Rows are numbered. After the first four, each row is followed by the numbers of the three nearest rows among all rows above it, by straight-line distance, nearest first.
In the rows, zero is written as 128.
1: [130, 125, 131, 138, 122, 123, 120, 148, 126, 130, 118, 118, 123, 132, 108, 119, 144, 122, 116, 124, 123, 121, 120, 107, 135, 130, 128, 132, 119, 128, 128, 126, 122, 121, 137, 132, 119, 122, 131, 132, 144, 125, 119, 105, 130, 122, 125, 116]
2: [126, 128, 148, 131, 135, 142, 124, 125, 152, 164, 115, 133, 122, 144, 134, 121, 165, 147, 135, 119, 134, 131, 125, 118, 129, 126, 146, 140, 127, 137, 133, 149, 111, 132, 130, 124, 128, 117, 142, 126, 133, 122, 129, 128, 134, 123, 120, 122]
3: [137, 141, 143, 132, 131, 119, 110, 129, 153, 143, 126, 128, 121, 126, 156, 121, 152, 140, 146, 117, 129, 132, 109, 123, 129, 120, 131, 123, 135, 135, 133, 140, 138, 135, 139, 122, 132, 120, 135, 129, 140, 129, 126, 128, 127, 120, 128, 126]
4: [138, 102, 128, 140, 139, 151, 120, 143, 142, 136, 123, 109, 126, 118, 134, 142, 124, 156, 122, 106, 129, 140, 131, 129, 131, 112, 137, 125, 126, 128, 122, 143, 122, 129, 127, 124, 121, 115, 113, 146, 118, 126, 124, 105, 113, 141, 135, 108]
5: [126, 120, 122, 139, 115, 141, 124, 138, 133, 115, 122, 105, 155, 126, 127, 129, 148, 131, 129, 109, 140, 134, 134, 126, 139, 117, 109, 120, 124, 126, 145, 134, 122, 153, 130, 141, 123, 118, 127, 121, 135, 127, 111, 122, 128, 128, 129, 127] | 1 4 3
6: [130, 53, 77, 161, 158, 152, 127, 147, 170, 146, 163, 97, 146, 147, 125, 116, 132, 149, 94, 115, 137, 121, 135, 111, 187, 122, 135, 127, 131, 146, 123, 135, 173, 140, 99, 147, 61, 113, 130, 153, 72, 132, 121, 127, 91, 130, 129, 115] | 4 5 1
7: [140, 113, 137, 122, 135, 117, 120, 134, 147, 135, 116, 132, 130, 128, 135, 132, 136, 133, 138, 114, 135, 129, 116, 112, 126, 126, 127, 136, 119, 122, 129, 146, 131, 143, 110, 134, 132, 119, 144, 137, 117, 129, 117, 129, 121, 118, 122, 132] | 3 2 1
8: [132, 118, 172, 140, 140, 133, 126, 130, 137, 163, 124, 86, 128, 115, 130, 124, 136, 134, 100, 131, 136, 118, 133, 113, 130, 113, 123, 112, 115, 120, 122, 143, 114, 114, 131, 123, 112, 117, 128, 95, 165, 120, 148, 112, 105, 137, 117, 120] | 1 2 4
9: [149, 125, 149, 139, 136, 130, 123, 134, 159, 145, 114, 119, 135, 148, 139, 107, 147, 146, 120, 119, 133, 148, 118, 111, 122, 121, 131, 119, 122, 129, 130, 141, 115, 137, 115, 131, 117, 117, 145, 128, 132, 131, 121, 122, 125, 136, 123, 116] | 2 7 3
10: [137, 167, 135, 128, 138, 146, 124, 136, 138, 131, 83, 121, 136, 110, 133, 115, 152, 122, 157, 124, 133, 145, 117, 122, 114, 131, 132, 131, 136, 99, 152, 154, 136, 125, 130, 118, 149, 114, 143, 112, 131, 130, 140, 130, 175, 109, 103, 130] | 3 2 7
11: [85, 101, 128, 147, 134, 125, 131, 105, 133, 110, 135, 117, 124, 124, 123, 129, 124, 132, 112, 125, 128, 130, 122, 159, 125, 114, 124, 128, 116, 127, 123, 169, 130, 126, 132, 121, 125, 124, 109, 96, 123, 137, 118, 112, 145, 122, 140, 113] | 5 4 1
12: [138, 122, 141, 135, 125, 123, 123, 137, 142, 141, 125, 113, 135, 126, 128, 124, 143, 144, 122, 113, 128, 124, 117, 121, 143, 123, 130, 120, 110, 142, 127, 146, 124, 131, 130, 129, 118, 118, 145, 126, 135, 130, 134, 102, 129, 116, 115, 128] | 1 9 7
13: [145, 143, 145, 123, 143, 130, 112, 124, 137, 163, 143, 99, 134, 129, 135, 97, 152, 131, 88, 131, 153, 164, 126, 71, 129, 130, 143, 101, 129, 122, 80, 136, 117, 132, 120, 110, 80, 114, 153, 135, 131, 120, 188, 116, 140, 145, 121, 133] | 9 8 12
14: [132, 89, 129, 181, 120, 149, 121, 126, 142, 124, 118, 115, 121, 117, 119, 137, 140, 133, 129, 109, 111, 145, 122, 128, 126, 124, 77, 149, 132, 84, 129, 146, 101, 138, 133, 118, 124, 118, 169, 105, 173, 145, 114, 92, 136, 110, 150, 138] | 5 1 12
15: [139, 124, 153, 140, 123, 132, 125, 126, 154, 135, 118, 110, 125, 137, 135, 103, 146, 151, 123, 110, 126, 128, 123, 113, 120, 120, 123, 121, 125, 127, 144, 152, 110, 137, 131, 131, 132, 99, 139, 122, 134, 128, 140, 118, 134, 118, 125, 126] | 9 12 2
16: [107, 110, 105, 130, 127, 128, 122, 153, 117, 140, 151, 110, 122, 124, 119, 146, 119, 131, 57, 142, 137, 129, 131, 111, 121, 160, 144, 155, 129, 149, 83, 100, 130, 141, 136, 90, 119, 154, 128, 126, 124, 124, 147, 134, 111, 138, 127, 119] | 1 4 12
17: [172, 112, 158, 140, 140, 124, 129, 147, 134, 113, 123, 108, 125, 119, 125, 98, 161, 139, 135, 101, 134, 163, 103, 82, 114, 118, 136, 139, 122, 134, 140, 135, 116, 127, 144, 151, 126, 108, 142, 138, 116, 124, 118, 127, 128, 138, 115, 120] | 9 15 7
18: [121, 120, 140, 122, 118, 142, 125, 123, 135, 123, 118, 124, 134, 130, 131, 128, 140, 130, 129, 107, 125, 140, 140, 138, 129, 121, 84, 115, 118, 120, 146, 127, 124, 141, 136, 118, 108, 122, 159, 79, 132, 113, 126, 100, 111, 125, 131, 125] | 5 12 15
19: [137, 82, 150, 143, 125, 151, 136, 122, 166, 113, 118, 134, 125, 145, 133, 112, 148, 157, 189, 75, 132, 123, 124, 133, 122, 122, 125, 105, 131, 86, 175, 153, 108, 133, 114, 131, 145, 115, 122, 138, 120, 139, 119, 112, 138, 97, 116, 153] | 15 7 5
20: [163, 121, 147, 132, 144, 131, 123, 141, 136, 135, 130, 131, 119, 138, 125, 124, 129, 134, 127, 115, 132, 143, 127, 120, 119, 103, 120, 122, 122, 118, 145, 132, 117, 132, 128, 127, 114, 100, 135, 147, 120, 126, 122, 133, 136, 137, 128, 109] | 9 7 15
21: [164, 177, 160, 105, 121, 97, 129, 88, 108, 127, 141, 137, 129, 143, 145, 104, 136, 81, 175, 164, 149, 122, 117, 191, 126, 135, 134, 133, 152, 130, 123, 120, 130, 168, 116, 165, 151, 123, 111, 132, 116, 123, 123, 131, 154, 107, 124, 150] | 3 7 10
22: [176, 38, 179, 147, 143, 147, 114, 159, 151, 164, 177, 57, 88, 85, 107, 77, 150, 150, 51, 116, 127, 130, 116, 64, 124, 140, 157, 130, 135, 130, 58, 151, 110, 140, 105, 73, 84, 128, 137, 113, 143, 122, 189, 108, 133, 150, 98, 115] | 13 8 16
23: [134, 119, 135, 138, 137, 129, 127, 142, 155, 136, 106, 133, 135, 128, 142, 112, 147, 134, 118, 107, 127, 148, 126, 107, 124, 135, 115, 129, 117, 141, 137, 141, 117, 146, 128, 135, 134, 97, 134, 122, 121, 130, 129, 111, 121, 128, 126, 116] | 9 15 7
24: [121, 125, 155, 70, 154, 142, 118, 138, 146, 139, 111, 137, 124, 134, 161, 124, 144, 145, 125, 108, 113, 126, 128, 127, 106, 138, 143, 111, 125, 117, 139, 124, 139, 127, 140, 149, 126, 119, 134, 132, 137, 128, 133, 124, 142, 129, 123, 105] | 3 2 7
25: [80, 204, 124, 128, 114, 106, 123, 117, 114, 139, 123, 129, 169, 123, 72, 125, 131, 126, 67, 194, 150, 136, 127, 138, 155, 131, 164, 148, 86, 137, 101, 125, 148, 124, 131, 137, 120, 108, 152, 141, 116, 124, 138, 127, 112, 160, 121, 106] | 1 16 12
26: [144, 119, 146, 119, 141, 133, 135, 145, 132, 142, 121, 122, 134, 134, 127, 147, 148, 139, 143, 107, 124, 121, 123, 134, 131, 119, 107, 128, 118, 119, 137, 138, 95, 139, 122, 118, 121, 119, 142, 139, 124, 123, 122, 120, 106, 110, 126, 118] | 7 12 20
27: [136, 83, 153, 195, 138, 139, 113, 112, 145, 143, 116, 109, 134, 129, 130, 117, 134, 139, 113, 124, 122, 144, 126, 160, 128, 120, 130, 110, 123, 129, 129, 136, 131, 116, 128, 147, 126, 123, 150, 124, 99, 134, 131, 116, 100, 136, 124, 121] | 4 9 12
28: [133, 160, 139, 133, 142, 132, 132, 127, 127, 128, 122, 112, 118, 129, 125, 142, 152, 146, 75, 125, 125, 119, 121, 120, 116, 113, 126, 122, 131, 154, 117, 148, 118, 137, 135, 123, 123, 108, 147, 131, 124, 119, 127, 111, 125, 110, 134, 104] | 12 1 15
29: [125, 128, 148, 121, 131, 130, 121, 89, 141, 139, 105, 126, 109, 137, 114, 88, 132, 142, 143, 147, 143, 127, 105, 112, 154, 121, 129, 138, 112, 115, 142, 136, 87, 126, 139, 120, 137, 107, 144, 135, 121, 185, 164, 131, 114, 148, 136, 122] | 15 2 9
30: [149, 137, 161, 142, 121, 119, 121, 101, 158, 147, 135, 127, 135, 137, 176, 102, 138, 144, 138, 129, 130, 146, 117, 136, 127, 117, 124, 134, 123, 126, 140, 152, 115, 135, 139, 138, 134, 110, 113, 148, 121, 123, 138, 134, 127, 125, 117, 120] | 3 15 9
31: [121, 153, 134, 132, 132, 138, 116, 143, 150, 135, 120, 115, 126, 115, 116, 101, 125, 146, 122, 98, 128, 158, 124, 123, 72, 117, 149, 132, 131, 126, 141, 140, 137, 142, 134, 148, 133, 93, 141, 112, 122, 124, 129, 127, 129, 123, 126, 127] | 15 23 9
32: [139, 123, 141, 143, 134, 129, 117, 116, 128, 146, 126, 108, 123, 134, 139, 128, 133, 109, 127, 123, 131, 123, 136, 160, 112, 119, 124, 114, 111, 129, 129, 126, 119, 160, 120, 147, 131, 114, 119, 128, 105, 121, 125, 124, 109, 122, 134, 134] | 7 5 26
33: [133, 103, 135, 145, 129, 137, 121, 143, 155, 151, 123, 107, 119, 126, 156, 127, 137, 144, 112, 120, 127, 152, 134, 126, 125, 112, 109, 138, 116, 144, 121, 133, 78, 118, 157, 132, 123, 102, 97, 143, 111, 136, 119, 129, 115, 112, 114, 123] | 4 23 15
34: [135, 122, 115, 134, 124, 173, 127, 135, 129, 108, 121, 96, 124, 136, 113, 136, 105, 134, 134, 121, 123, 121, 138, 128, 120, 124, 139, 132, 117, 129, 123, 123, 128, 125, 127, 125, 135, 107, 127, 119, 121, 128, 114, 128, 108, 125, 122, 127] | 4 5 1
35: [127, 124, 149, 124, 129, 133, 114, 130, 139, 120, 117, 123, 135, 134, 130, 104, 156, 142, 127, 107, 132, 149, 138, 129, 125, 124, 113, 129, 118, 124, 135, 146, 140, 141, 120, 136, 122, 108, 135, 122, 130, 120, 139, 113, 135, 115, 128, 125] | 15 23 12
36: [127, 119, 140, 140, 112, 144, 117, 123, 149, 131, 100, 103, 110, 119, 113, 124, 148, 125, 96, 102, 125, 133, 125, 113, 128, 90, 128, 128, 128, 127, 123, 132, 123, 132, 143, 109, 121, 109, 128, 120, 127, 124, 118, 125, 126, 123, 118, 101] | 1 15 12
37: [140, 95, 152, 140, 134, 141, 119, 135, 142, 140, 132, 116, 128, 129, 113, 125, 138, 153, 115, 116, 114, 134, 126, 115, 140, 118, 137, 126, 112, 132, 138, 164, 124, 138, 123, 138, 128, 108, 133, 122, 117, 129, 134, 115, 119, 112, 113, 129] | 12 15 7
38: [132, 121, 139, 143, 139, 133, 138, 135, 152, 122, 127, 116, 131, 148, 113, 127, 135, 140, 110, 123, 127, 145, 133, 113, 141, 118, 130, 134, 129, 132, 138, 151, 135, 151, 106, 126, 131, 120, 180, 127, 133, 118, 112, 124, 142, 123, 127, 115] | 9 7 12
39: [135, 131, 146, 144, 119, 123, 127, 124, 144, 124, 109, 111, 138, 116, 132, 120, 138, 147, 130, 110, 111, 135, 118, 121, 120, 109, 130, 131, 116, 130, 139, 141, 133, 139, 124, 126, 121, 115, 152, 135, 138, 125, 131, 110, 136, 110, 122, 116] | 12 15 35
40: [111, 111, 134, 129, 133, 145, 129, 140, 134, 125, 120, 127, 137, 145, 105, 130, 133, 132, 104, 120, 124, 149, 119, 90, 148, 128, 127, 139, 144, 123, 119, 132, 136, 137, 135, 144, 127, 124, 173, 129, 128, 126, 128, 134, 125, 126, 111, 129] | 38 1 7
41: [128, 114, 132, 116, 137, 120, 111, 137, 133, 118, 130, 130, 135, 144, 131, 130, 140, 130, 137, 124, 94, 141, 136, 78, 133, 145, 134, 160, 125, 124, 126, 137, 110, 126, 98, 130, 134, 122, 127, 136, 135, 119, 126, 130, 127, 119, 143, 120] | 7 1 23
42: [141, 55, 132, 139, 148, 152, 132, 150, 141, 140, 135, 111, 131, 123, 126, 94, 148, 143, 76, 102, 122, 136, 119, 96, 110, 114, 133, 130, 99, 125, 116, 147, 130, 135, 125, 108, 114, 118, 130, 122, 111, 127, 154, 106, 130, 126, 140, 112] | 37 4 23
43: [123, 115, 134, 140, 157, 134, 112, 136, 147, 144, 125, 114, 150, 137, 106, 110, 138, 145, 98, 132, 123, 124, 118, 123, 131, 123, 118, 135, 110, 132, 131, 144, 133, 136, 119, 138, 139, 116, 139, 131, 124, 131, 119, 119, 127, 134, 110, 115] | 37 12 9
44: [122, 158, 137, 125, 139, 115, 118, 121, 133, 131, 110, 136, 102, 133, 128, 105, 125, 138, 130, 116, 136, 131, 127, 130, 131, 126, 124, 119, 120, 109, 129, 132, 129, 135, 127, 129, 137, 119, 138, 125, 127, 120, 159, 120, 143, 117, 127, 121] | 35 3 15
45: [133, 131, 149, 137, 133, 132, 134, 145, 127, 140, 121, 116, 118, 123, 118, 125, 128, 134, 119, 134, 124, 127, 135, 126, 115, 128, 130, 121, 114, 121, 139, 133, 136, 125, 132, 122, 129, 125, 140, 121, 134, 121, 126, 124, 124, 132, 118, 133] | 1 12 39
46: [130, 125, 136, 136, 134, 145, 119, 144, 96, 126, 136, 93, 118, 122, 115, 152, 119, 136, 152, 93, 126, 155, 116, 123, 122, 141, 128, 125, 122, 134, 146, 98, 114, 134, 128, 133, 135, 126, 143, 129, 119, 142, 131, 134, 81, 115, 129, 121] | 34 26 45
47: [124, 132, 141, 124, 131, 131, 131, 121, 129, 128, 111, 110, 119, 124, 124, 134, 140, 136, 133, 136, 117, 127, 138, 112, 159, 119, 153, 94, 117, 122, 124, 142, 132, 131, 123, 124, 131, 134, 130, 119, 123, 128, 135, 130, 120, 136, 127, 123] | 45 12 1
48: [138, 125, 135, 138, 131, 144, 122, 131, 145, 133, 133, 140, 129, 133, 122, 113, 145, 137, 122, 108, 137, 125, 145, 121, 125, 122, 122, 135, 121, 144, 130, 136, 142, 129, 133, 126, 136, 100, 133, 141, 133, 124, 126, 123, 127, 124, 121, 115] | 35 23 12
49: [133, 120, 129, 144, 117, 115, 130, 123, 123, 119, 114, 126, 128, 120, 113, 129, 109, 116, 126, 122, 108, 127, 126, 141, 117, 103, 125, 151, 122, 121, 136, 117, 133, 134, 142, 136, 149, 124, 115, 122, 125, 124, 121, 129, 120, 124, 130, 118] | 45 1 34
50: [161, 41, 185, 203, 165, 177, 97, 121, 139, 126, 130, 79, 117, 98, 127, 111, 119, 186, 163, 114, 107, 154, 109, 191, 128, 101, 110, 85, 115, 146, 128, 130, 175, 116, 88, 144, 77, 128, 97, 131, 125, 116, 101, 112, 137, 119, 125, 115] | 27 4 37
51: [171, 160, 188, 123, 126, 143, 127, 86, 86, 134, 110, 116, 142, 143, 128, 124, 102, 93, 132, 127, 137, 153, 127, 235, 71, 129, 132, 142, 159, 138, 136, 62, 136, 206, 123, 204, 125, 109, 98, 159, 68, 167, 118, 144, 94, 116, 109, 132] | 21 32 49
52: [125, 117, 130, 136, 137, 126, 116, 137, 129, 123, 138, 109, 125, 122, 119, 154, 127, 135, 118, 117, 88, 168, 132, 100, 125, 137, 131, 143, 129, 126, 130, 112, 95, 128, 124, 133, 128, 122, 138, 120, 134, 126, 128, 128, 103, 131, 124, 115] | 41 46 1
53: [135, 122, 146, 140, 127, 116, 115, 126, 115, 130, 113, 115, 122, 114, 122, 120, 137, 106, 145, 110, 118, 133, 118, 140, 136, 113, 128, 130, 136, 120, 134, 142, 125, 152, 124, 144, 133, 114, 118, 121, 104, 125, 123, 114, 113, 116, 125, 118] | 32 49 7
54: [152, 126, 139, 142, 132, 125, 141, 117, 110, 132, 126, 138, 130, 130, 124, 126, 132, 113, 135, 132, 122, 134, 130, 157, 133, 129, 132, 134, 135, 121, 137, 129, 136, 154, 135, 126, 135, 127, 112, 124, 117, 131, 122, 130, 116, 98, 134, 122] | 53 49 32
55: [123, 125, 144, 128, 143, 147, 122, 125, 152, 129, 116, 114, 138, 127, 131, 119, 149, 127, 124, 106, 127, 148, 134, 141, 114, 145, 109, 126, 122, 135, 131, 127, 120, 132, 126, 136, 125, 109, 149, 135, 129, 114, 108, 105, 137, 108, 115, 120] | 35 23 48
56: [121, 129, 124, 129, 128, 148, 120, 117, 132, 114, 126, 122, 133, 143, 128, 115, 122, 134, 142, 119, 99, 84, 139, 129, 132, 137, 143, 137, 130, 127, 148, 133, 139, 122, 104, 117, 118, 125, 126, 107, 129, 122, 134, 106, 131, 128, 128, 122] | 34 45 1
57: [111, 121, 140, 114, 148, 121, 125, 122, 156, 129, 108, 97, 146, 149, 132, 99, 135, 134, 124, 106, 134, 138, 138, 126, 137, 131, 122, 149, 132, 124, 120, 130, 108, 138, 129, 140, 136, 129, 152, 123, 140, 119, 122, 118, 117, 114, 133, 110] | 55 35 9
58: [139, 143, 157, 107, 129, 138, 137, 134, 141, 111, 142, 130, 137, 141, 163, 101, 140, 111, 128, 126, 114, 162, 140, 117, 137, 112, 132, 133, 130, 126, 165, 146, 128, 140, 126, 151, 126, 109, 142, 87, 145, 127, 129, 116, 142, 113, 121, 117] | 35 15 23
59: [132, 93, 112, 155, 117, 153, 112, 129, 150, 136, 121, 124, 112, 138, 124, 111, 145, 140, 90, 96, 119, 129, 111, 119, 139, 100, 118, 125, 115, 136, 124, 142, 115, 142, 130, 122, 127, 115, 103, 145, 118, 136, 133, 127, 114, 130, 124, 119] | 36 4 37
60: [129, 170, 157, 136, 106, 121, 124, 123, 142, 124, 119, 110, 127, 137, 137, 110, 137, 140, 128, 100, 120, 131, 108, 130, 156, 76, 135, 116, 107, 135, 121, 127, 133, 139, 127, 142, 134, 112, 119, 139, 145, 147, 134, 113, 133, 93, 131, 126] | 39 12 3
61: [138, 151, 151, 131, 134, 119, 134, 107, 132, 136, 120, 134, 132, 130, 140, 132, 157, 131, 144, 119, 133, 137, 127, 138, 131, 131, 126, 136, 126, 98, 133, 149, 142, 137, 116, 136, 131, 105, 139, 110, 142, 125, 130, 118, 142, 121, 118, 130] | 35 3 44
62: [142, 93, 89, 149, 134, 155, 126, 128, 149, 144, 112, 83, 125, 138, 133, 134, 131, 164, 127, 118, 143, 185, 124, 138, 153, 126, 118, 135, 120, 114, 149, 114, 102, 124, 122, 142, 125, 125, 122, 137, 138, 127, 106, 97, 95, 99, 143, 131] | 4 5 33
63: [145, 96, 131, 138, 114, 147, 125, 132, 138, 129, 116, 123, 130, 124, 117, 144, 140, 148, 117, 114, 128, 126, 123, 90, 125, 115, 117, 107, 120, 144, 131, 123, 126, 124, 136, 128, 111, 125, 142, 127, 133, 99, 119, 116, 128, 103, 119, 116] | 12 1 39
64: [132, 149, 165, 142, 126, 138, 122, 125, 141, 152, 123, 115, 145, 142, 145, 88, 109, 137, 127, 82, 141, 117, 114, 120, 113, 112, 133, 129, 115, 127, 139, 143, 126, 145, 134, 126, 124, 100, 143, 129, 144, 124, 124, 133, 130, 132, 124, 114] | 15 9 39
65: [130, 118, 139, 182, 129, 168, 125, 135, 130, 141, 128, 109, 134, 128, 106, 148, 142, 147, 111, 106, 133, 137, 139, 124, 118, 111, 134, 124, 124, 142, 139, 150, 114, 139, 125, 131, 120, 119, 121, 130, 123, 129, 116, 113, 112, 125, 117, 124] | 4 37 5
66: [151, 118, 156, 131, 140, 133, 132, 128, 106, 131, 132, 75, 154, 171, 98, 103, 104, 169, 112, 105, 109, 166, 126, 94, 128, 114, 137, 159, 190, 149, 148, 155, 174, 200, 125, 139, 114, 94, 241, 136, 122, 145, 120, 121, 145, 123, 117, 137] | 38 40 39
67: [133, 126, 158, 144, 140, 135, 136, 123, 141, 126, 122, 108, 130, 126, 129, 116, 149, 148, 131, 103, 123, 138, 121, 140, 117, 113, 131, 132, 115, 123, 136, 130, 125, 158, 123, 135, 129, 113, 162, 132, 136, 125, 126, 123, 135, 111, 110, 131] | 39 15 35
